Below is a small trained network, with its code and all its weights. Each question gives an input and a class and asks what happens when units are switched off, that is, made to give their printed mean instead of their output.

import numpy as np


def w(rows, s, z=0):
    codes = np.array(rows[::2]) - 128.0
    scale = np.full(codes.shape[1], s)
    scale[-1] = z or s
    return codes * scale


def norm(h):
    return h / np.sqrt((h * h).mean(-1, keepdims=True) + 1e-5)


def f(y):
    return np.maximum(y, 0)


def log_softmax(a):
    a = a - a.max(-1, keepdims=True)
    return a - np.log(np.exp(a).sum(-1, keepdims=True))


def net(x, mask):
    res = np.array(x, float).reshape(1, 4) / 4 @ E
    u = 0
    for l in range(4):
        y = f(norm(res) @ A[l][:, :-1].T + A[l][:, -1])
        res = res + np.where(mask[u : u + 5], y, B[l][:, -1]) @ B[l][:, :-1]
        u += 5
    return log_softmax(norm(res)[-1] @ U[:, :-1].T + U[:, -1])


A, B = {}, {}
E = w([
[223,161,114,200,144,129],'x0',
[74,165,131,231,169,44],'x1',
[88,254,88,170,115,30],'x2',
[123,66,70,55,237,82],'x3',
],0.0093)
A[0] = w([
[113,148,136,207,126,98,85],'L0N0',
[86,27,139,109,156,127,33],'L0N1',
[147,141,115,108,112,79,2],'L0N2',
[117,148,144,251,126,99,176],'L0N3',
[44,130,124,119,145,97,170],'L0N4',
],0.017,0.0049)
B[0] = w([
[95,156,163,78,98,129,202],'L0N0',
[42,24,62,166,221,127,216],'L0N1',
[143,106,92,156,183,97,141],'L0N2',
[88,183,170,147,6,155,255],'L0N3',
[109,161,166,136,73,103,216],'L0N4',
],0.012,0.0099)
A[1] = w([
[179,81,176,125,146,161,201],'L1N0',
[124,120,112,59,155,148,102],'L1N1',
[101,187,153,207,117,134,250],'L1N2',
[252,106,107,236,139,143,197],'L1N3',
[242,142,129,149,184,140,93],'L1N4',
],0.014,0.0024)
B[1] = w([
[137,107,111,165,158,171,181],'L1N0',
[147,136,88,130,127,167,173],'L1N1',
[102,146,156,119,120,88,255],'L1N2',
[4,143,153,179,132,138,168],'L1N3',
[80,111,108,110,133,129,157],'L1N4',
],0.02,0.0088)
A[2] = w([
[182,75,90,91,190,117,176],'L2N0',
[80,155,252,211,98,185,164],'L2N1',
[153,161,128,136,149,139,1],'L2N2',
[110,208,153,167,92,118,125],'L2N3',
[74,54,123,122,132,84,65],'L2N4',
],0.013,0.0041)
B[2] = w([
[124,253,180,198,97,150,168],'L2N0',
[102,81,92,96,144,40,251],'L2N1',
[140,114,64,85,52,113,128],'L2N2',
[79,193,31,77,126,50,214],'L2N3',
[108,127,192,185,127,166,174],'L2N4',
],0.011,0.014)
A[3] = w([
[76,64,122,70,58,119,212],'L3N0',
[201,135,74,159,187,189,6],'L3N1',
[117,201,167,188,125,107,66],'L3N2',
[114,156,86,107,249,108,166],'L3N3',
[90,46,166,81,246,86,205],'L3N4',
],0.012,0.0025)
B[3] = w([
[95,119,89,140,169,168,254],'L3N0',
[179,85,144,66,71,69,166],'L3N1',
[147,152,181,121,81,95,190],'L3N2',
[130,178,4,182,66,134,195],'L3N3',
[74,169,57,207,150,137,229],'L3N4',
],0.013,0.0084)
U = w([
[101,211,135,109,59,7,205],'0',
[192,66,129,85,127,198,81],'1',
[183,146,168,90,177,93,12],'2',
[190,136,202,108,216,89,1],'3',
[76,80,80,185,201,160,228],'4',
[165,118,162,89,160,98,22],'5',
],0.017,0.0063)

Each question gives the input, the list of numbers given to net, and the class t.
The units are the neurons (one row each of A and B). Each row of codes is followed by its name. A weight is (code - 128) times the scale printed after its matrix; where a second scale follows, it is the last column's (A, B and U).
mask holds one flag per neuron, layer by layer. A switched-off neuron (its flag False) gives its mean, the last column of its row in B, instead of its output. The means were averaged over made-up inputs and are rounded, as every weight is.
A unit's drop is (log p(t) with every unit on - log p(t) with that unit switched off) / (log p(t) with every unit on - log p(t) with every unit switched off).
unit that matters most: the unit with the biggest drop
top k neurons: the k neurons with the biggest drops, biggest first
top k neurons in layer l: the k neurons of layer l with the biggest drops, biggest first
drop when u is switched off: that unit's drop, to one decimal
input [-1,-6,-4,-6], class 1: top 2 neurons	[L1N2, L1N0]
input [2,-7,0,3], class 1: unit that matters most	L3N1
input [-4,-5,0,-7], class 4: top 3 neurons	[L0N3, L0N4, L3N0]
input [6,-3,4,8], class 4: top 3 neurons	[L1N3, L0N0, L0N3]
input [-4,-1,3,7], class 4: top 2 neurons	[L0N1, L2N3]
input [-7,1,2,3], class 4: top 2 neurons	[L0N1, L0N3]
input [-6,-5,-1,-5], class 4: top 2 neurons	[L0N3, L3N0]
input [-7,-8,1,-3], class 1: top 2 neurons in layer 0	[L0N3, L0N4]
input [4,-6,-6,-4], class 4: drop when L1N3 is switched off	1.8
input [-4,-7,-1,-3], class 1: drop when L0N3 is switched off	0.3
input [8,-4,-7,-4], class 4: drop when L1N3 is switched off	1.1
